Small tables with named rows and columns. After each table, cells are looked up by row and column.

ven:
	segif	vuv	fogomu	gaved	fiv	gitem	pipon
zami	196	122	92	223	73	176	110
let	117	82	78	65	54	201	28
bos	98	149	76	158	161	118	116
nite	185	108	117	139	125	129	123
dugader	108	117	146	84	53	122	95
bod	118	114	108	89	84	149	100
renu	108	88	111	71	91	126	74
dev	176	77	99	122	180	105	133
ludutar	114	76	102	50	217	97	108
mag	73	133	60	117	62	177	80
vago	124	96	129	86	97	121	108
doso	127	104	87	87	113	120	82

What is the segif of dugader in ven?
108
What is the gaved of ludutar in ven?
50
What is the gaved of let in ven?
65
What is the vuv of renu in ven?
88
What is the fiv of zami in ven?
73
What is the fiv of ludutar in ven?
217
What is the gitem of dev in ven?
105
What is the segif of mag in ven?
73
What is the fogomu of dev in ven?
99
What is the gaved of vago in ven?
86
What is the fogomu of doso in ven?
87
What is the pipon of bod in ven?
100
What is the fogomu of mag in ven?
60
What is the pipon of nite in ven?
123
What is the gaved of nite in ven?
139
What is the gaved of doso in ven?
87
What is the gaved of zami in ven?
223

Table rirufu
|  | zal | keli | livono | mava | saz | dip | bepemen |
|---|---|---|---|---|---|---|---|
| runa | 217 | 130 | 149 | 77 | 174 | 198 | 52 |
| somed | 40 | 23 | 210 | 201 | 38 | 142 | 35 |
| bopokef | 205 | 199 | 69 | 68 | 125 | 154 | 63 |
| folegi | 148 | 83 | 45 | 193 | 174 | 195 | 72 |
| tasuke | 128 | 131 | 62 | 138 | 203 | 17 | 182 |
| rubine | 14 | 37 | 74 | 140 | 180 | 175 | 140 |
| gelar | 86 | 193 | 18 | 115 | 187 | 130 | 65 |
| kazon | 110 | 46 | 106 | 189 | 167 | 218 | 224 |

keli of runa = 130
livono of runa = 149
bepemen of kazon = 224
keli of folegi = 83
mava of kazon = 189
mava of somed = 201
zal of tasuke = 128
bepemen of runa = 52
keli of rubine = 37
saz of bopokef = 125
bepemen of bopokef = 63
mava of folegi = 193
bepemen of tasuke = 182
zal of folegi = 148
livono of gelar = 18
keli of somed = 23
saz of kazon = 167
saz of gelar = 187
Which row has the largest dip? kazon

miv.csv
,birafa,viti,pem,nog,zofa,vez
beduvar,136,134,193,102,101,102
vun,103,162,134,62,109,203
borad,96,121,80,97,30,150
suvodo,81,154,116,56,48,77

What is the birafa of vun in miv?
103
What is the viti of suvodo in miv?
154
What is the zofa of suvodo in miv?
48
What is the viti of beduvar in miv?
134
What is the pem of suvodo in miv?
116
What is the birafa of beduvar in miv?
136
What is the pem of beduvar in miv?
193
What is the nog of vun in miv?
62
What is the pem of vun in miv?
134
What is the nog of beduvar in miv?
102
What is the zofa of borad in miv?
30
What is the zofa of beduvar in miv?
101
What is the birafa of borad in miv?
96
What is the vez of vun in miv?
203
What is the vez of borad in miv?
150
What is the vez of suvodo in miv?
77
What is the vez of beduvar in miv?
102
What is the birafa of suvodo in miv?
81
What is the nog of suvodo in miv?
56
Row with the largest viti: vun

sodazov =
        nep  tunese  limilog  zin  gav  gur  raf
tesige  6.8     4.6      5.2  4.5  3.9  3.5  7.1
vasoko  6.2     5.3      6.1  4.4  7.0  3.4  5.8
tizud   7.9     9.0      5.9  1.4  5.5  7.2  7.4
niludi  2.6     1.0      2.2  7.2  5.0  4.9  6.3
keza    6.6     9.0      9.5  6.5  9.6  6.3  3.5
sug     6.2     5.2      6.9  7.7  4.8  4.8  5.2
tud     4.6     5.3      5.9  6.5  7.9  5.6  4.8
fipal   2.2     0.4      2.0  8.5  4.3  5.3  6.1

limilog of tizud: 5.9
limilog of keza: 9.5
zin of niludi: 7.2
tunese of sug: 5.2
gur of tizud: 7.2
tunese of tizud: 9.0
zin of tesige: 4.5
zin of sug: 7.7
zin of fipal: 8.5
gur of keza: 6.3
limilog of vasoko: 6.1
raf of vasoko: 5.8
gav of tizud: 5.5

Table somako
	puveput	rofirur	nitisid	kora	dur	fifozur	pivil	vogike
puvamub	-4740	1367	850	-969	133	1000	-2405	344
medon	5025	-8644	-7773	-3472	-4761	-4060	-477	-7126
las	-7195	3632	2937	724	1498	2702	-2607	1514
panenil	3766	-5723	-4189	-2921	-4641	-4145	-646	-3984
ketu	4320	-7311	-5078	-3083	-4426	-4339	451	-5152
zude	-6737	3730	3181	1094	1188	2185	-2960	1315
teliv	-6998	3854	2650	549	1293	2926	-2658	1567
vekasa	1990	-5299	-4709	-3977	-3014	-3059	-622	-3121
vamife	-5188	3167	2390	-369	473	2202	-2381	1352
damap	2801	-3677	-4114	-2818	-3056	-2713	-283	-4650

dur of puvamub = 133
fifozur of las = 2702
rofirur of damap = -3677
puveput of las = -7195
vogike of medon = -7126
rofirur of zude = 3730
fifozur of ketu = -4339
vogike of vekasa = -3121
puveput of puvamub = -4740
kora of puvamub = -969
fifozur of damap = -2713
dur of medon = -4761
pivil of las = -2607
vogike of damap = -4650
puveput of vekasa = 1990
pivil of vekasa = -622
kora of las = 724
puveput of damap = 2801
pivil of vamife = -2381
nitisid of panenil = -4189

dokek.tsv
	kekabu	tiripip
basun	4	-27
fareso	-17	-87
bal	-15	3
pem	-30	-55
lep	95	-55

What is the kekabu of basun in dokek?
4
What is the tiripip of fareso in dokek?
-87
What is the kekabu of pem in dokek?
-30
What is the tiripip of basun in dokek?
-27
What is the tiripip of pem in dokek?
-55
What is the kekabu of bal in dokek?
-15
What is the kekabu of fareso in dokek?
-17
What is the kekabu of lep in dokek?
95
What is the tiripip of lep in dokek?
-55
What is the tiripip of bal in dokek?
3
Row with the largest kekabu: lep

meviv
fields: ses, vomo, rur, kolop, misifif, fab, doga, mas
feso: [112, 116, 105, 111, 121, 102, 119, 116]
pirobun: [57, 221, 129, 148, 135, 129, 62, 33]
guloteg: [109, 112, 114, 126, 105, 123, 118, 115]
kapivi: [203, 101, 121, 67, 91, 166, 152, 37]

ses of guloteg is 109
fab of kapivi is 166
kolop of guloteg is 126
kolop of feso is 111
mas of feso is 116
doga of pirobun is 62
ses of feso is 112
mas of guloteg is 115
doga of feso is 119
doga of guloteg is 118
fab of guloteg is 123
Which row has the largest ses? kapivi

Table zadoma
,moz,mub,fon,das,vub
fal,230,167,155,164,69
muk,103,147,193,99,183
kotifa,40,12,37,55,74
tamipa,169,31,99,147,118
daduzu,171,45,120,182,102

das of kotifa is 55
fon of fal is 155
fon of daduzu is 120
das of fal is 164
mub of kotifa is 12
moz of fal is 230

gamun
cols = bafi, segime, popit
lef: [-11.7, 10.5, -26.3]
rar: [-52.7, -18.0, -22.5]
rirom: [58.3, 33.2, 42.8]
zuf: [-21.3, 6.7, -31.3]
lakas: [-42.2, -5.4, -18.9]
zab: [-47.3, 1.5, -15.0]
vido: [-51.0, -14.4, -40.6]

What is the popit of zuf in gamun? -31.3
What is the popit of lakas in gamun? -18.9
What is the bafi of zab in gamun? -47.3
What is the bafi of lef in gamun? -11.7
What is the segime of vido in gamun? -14.4
What is the popit of vido in gamun? -40.6
What is the segime of zuf in gamun? 6.7
Row with the largest popit: rirom

zuku:
cols = munaf, mosifog, bavivot, rifigi, makiri, sutuf, laba, gav
gorofu: [27168, 44309, 54367, 5605, -7343, 58400, -28885, 43744]
fumig: [25506, 65035, 96700, 2760, -10080, 94177, -58182, 63404]
natu: [24531, 37608, 52274, 4243, -11198, 54283, -27057, 41833]
fab: [9121, 31046, 26253, 900, 11054, 26044, 2268, 15661]

sutuf of fumig: 94177
bavivot of fumig: 96700
makiri of fab: 11054
rifigi of fumig: 2760
rifigi of gorofu: 5605
gav of gorofu: 43744
laba of fumig: -58182
mosifog of natu: 37608
mosifog of fab: 31046
sutuf of gorofu: 58400
makiri of natu: -11198
mosifog of gorofu: 44309
makiri of gorofu: -7343
Which row has the largest rifigi? gorofu

